Below are the code and all the weights of a small trained network. Each question names an input and a target symbol and asks about switching units off, where a switched-off unit gives its printed mean instead of its output.

import numpy as np


def w(rows, s, z=0):
    codes = np.array(rows[::2]) - 128.0
    scale = np.full(codes.shape[1], s)
    scale[-1] = z or s
    return codes * scale


def norm(h):
    return h / np.sqrt((h * h).mean(-1, keepdims=True) + 1e-5)


def softmax(a):
    e = np.exp(a - a.max(-1, keepdims=True))
    return e / e.sum(-1, keepdims=True)


def log_softmax(a):
    a = a - a.max(-1, keepdims=True)
    return a - np.log(np.exp(a).sum(-1, keepdims=True))


def net(x, mask):
    ids = ['γηξστψ'.index(c) for c in x.split()]
    T = len(ids)
    res = E[ids] + P[:T]
    u = 0
    for l in range(2):
        r = norm(res)
        for j in range(3):
            rows = slice(2 * j, 2 * j + 2)
            q, k, v = (r @ M[l][rows].T for M in (Q, K, V))
            z = softmax(np.where(np.tri(T) > 0, q @ k.T / 2**0.5, -1e9)) @ v
            o = O[l][rows]
            res = res + np.where(mask[u + j], z, o[:, -1]) @ o[:, :-1]
        u += 3
    return log_softmax(norm(res)[-1] @ U[:, :-1].T + U[:, -1])


Q, K, V, O = {}, {}, {}, {}
E = w([
[160,204,80,166,254],'γ',
[71,103,136,58,168],'η',
[139,151,162,89,67],'ξ',
[108,92,26,112,126],'σ',
[149,90,136,163,157],'τ',
[29,170,152,174,109],'ψ',
],0.014)
P = w([
[138,105,199,178,108],'0',
[184,253,149,143,167],'1',
[181,221,142,118,161],'2',
[199,175,181,149,174],'3',
[92,8,121,217,85],'4',
[52,18,157,251,68],'5',
],0.0065)
Q[0] = w([
[201,195,153,126,176],'0.h0',
[136,254,113,79,159],'0.h0',
[80,51,136,74,128],'0.h1',
[40,153,110,132,114],'0.h1',
[140,118,65,139,170],'0.h2',
[79,56,148,139,171],'0.h2',
],0.0099)
K[0] = w([
[139,24,139,208,68],'0.h0',
[122,2,242,221,150],'0.h0',
[143,180,75,178,231],'0.h1',
[208,66,128,207,181],'0.h1',
[126,185,180,89,69],'0.h2',
[206,202,82,150,75],'0.h2',
],0.0074)
V[0] = w([
[94,172,38,163,116],'0.h0',
[68,49,125,124,183],'0.h0',
[254,121,137,134,159],'0.h1',
[167,71,126,86,121],'0.h1',
[125,158,156,47,123],'0.h2',
[74,168,174,142,189],'0.h2',
],0.0075)
O[0] = w([
[190,68,226,76,49,57],'0.h0',
[233,178,23,96,85,131],'0.h0',
[201,192,102,194,166,114],'0.h1',
[138,157,108,122,83,76],'0.h1',
[50,201,197,46,88,203],'0.h2',
[102,150,156,46,254,253],'0.h2',
],0.0055,0.0023)
Q[1] = w([
[171,94,82,43,162],'1.h0',
[155,236,114,92,209],'1.h0',
[136,135,2,128,136],'1.h1',
[25,91,145,233,127],'1.h1',
[117,62,118,107,196],'1.h2',
[131,29,124,75,21],'1.h2',
],0.0092)
K[1] = w([
[107,170,201,219,88],'1.h0',
[75,35,138,201,128],'1.h0',
[254,164,172,224,60],'1.h1',
[172,123,193,5,219],'1.h1',
[156,83,93,130,99],'1.h2',
[120,114,213,161,56],'1.h2',
],0.0087)
V[1] = w([
[82,88,125,156,32],'1.h0',
[111,37,125,63,180],'1.h0',
[46,187,80,68,170],'1.h1',
[140,254,129,128,55],'1.h1',
[175,101,138,52,93],'1.h2',
[71,138,49,103,119],'1.h2',
],0.008)
O[1] = w([
[36,234,125,100,136,57],'1.h0',
[182,133,63,26,146,128],'1.h0',
[83,2,88,174,60,253],'1.h1',
[167,184,121,195,59,155],'1.h1',
[201,202,150,93,96,100],'1.h2',
[114,169,42,166,138,154],'1.h2',
],0.0068,0.0056)
U = w([
[25,159,151,174,116,120],'γ',
[60,108,135,2,168,135],'η',
[126,116,5,108,69,117],'ξ',
[190,72,170,146,180,47],'σ',
[162,151,114,165,198,103],'τ',
[165,179,183,94,52,254],'ψ',
],0.0082,0.0046)

Each question gives the input, a string of symbols that net reads in full, and the target symbol t.
The units are the heads (2 rows each of Q, K, V and O). Each row of codes is followed by its name. A weight is (code - 128) times the scale printed after its matrix; where a second scale follows, it is the last column's (O and U).
mask holds one flag per head, layer by layer. A switched-off head (its flag False) gives its mean, the last column of its rows in O, instead of its output. The means were averaged over made-up inputs and are rounded, as every weight is.
A unit's drop is (log p(t) with every unit on - log p(t) with that unit switched off) / (log p(t) with every unit on - log p(t) with every unit switched off).
The circuit of an input: a set's keep is (log p(t) with only the set's units on - log p(t) with every unit switched off) / (log p(t) with every unit on - log p(t) with every unit switched off). Starting from all 6 units, units are removed one at a time, each time the one whose removal leaves the highest keep (on an exact tie, the one counted first), for as long as the keep stays at least 0.8.
circuit, biggest first: the units of the circuit, biggest drop first
unit that matters most: the unit with the biggest drop
which heads matter: for each layer, one digit per head in row order, 1 if its drop is at least 0.15 and else 0, layers parted by /
drop when u is switched off: that unit's drop, to one decimal
input τ ξ γ ξ, target τ: circuit, biggest first : 0.h0; 0.h2; 1.h1
input ξ ξ γ σ, target γ: circuit, biggest first : 1.h0; 0.h2
input σ γ ψ, target ψ: unit that matters most : 0.h0
input η ξ η, target ξ: which heads matter : 100 / 010
input τ η τ σ, target τ: circuit, biggest first : 1.h1; 0.h1
input η η σ ψ, target ξ: circuit, biggest first : 0.h0; 1.h0; 1.h1
input γ ξ ξ, target σ: which heads matter : 001 / 100
input η η γ, target ξ: circuit, biggest first : 0.h0; 1.h1; 0.h1
input η τ ψ, target ξ: circuit, biggest first : 0.h0; 1.h0
input ψ η σ ψ, target η: circuit, biggest first : 0.h1; 1.h0
input ξ τ ψ σ, target γ: circuit, biggest first : 1.h0; 0.h2; 0.h0
input ψ τ η ξ, target η: which heads matter : 011 / 010
input γ η ξ η, target σ: which heads matter : 010 / 100
input τ σ ξ, target τ: circuit, biggest first : 0.h0; 1.h1; 0.h2
input ψ ξ η ξ, target η: unit that matters most : 0.h2
input σ ξ σ, target ψ: which heads matter : 100 / 010
input ξ γ ξ γ, target γ: drop when 1.h0 is switched off : 0.2
input τ τ σ ψ, target τ: drop when 0.h2 is switched off : 0.3
input η σ ξ γ, target ξ: drop when 1.h1 is switched off : 0.2
input η σ η ξ, target ξ: drop when 0.h2 is switched off : 0.0
input ξ σ σ ξ, target γ: unit that matters most : 0.h0
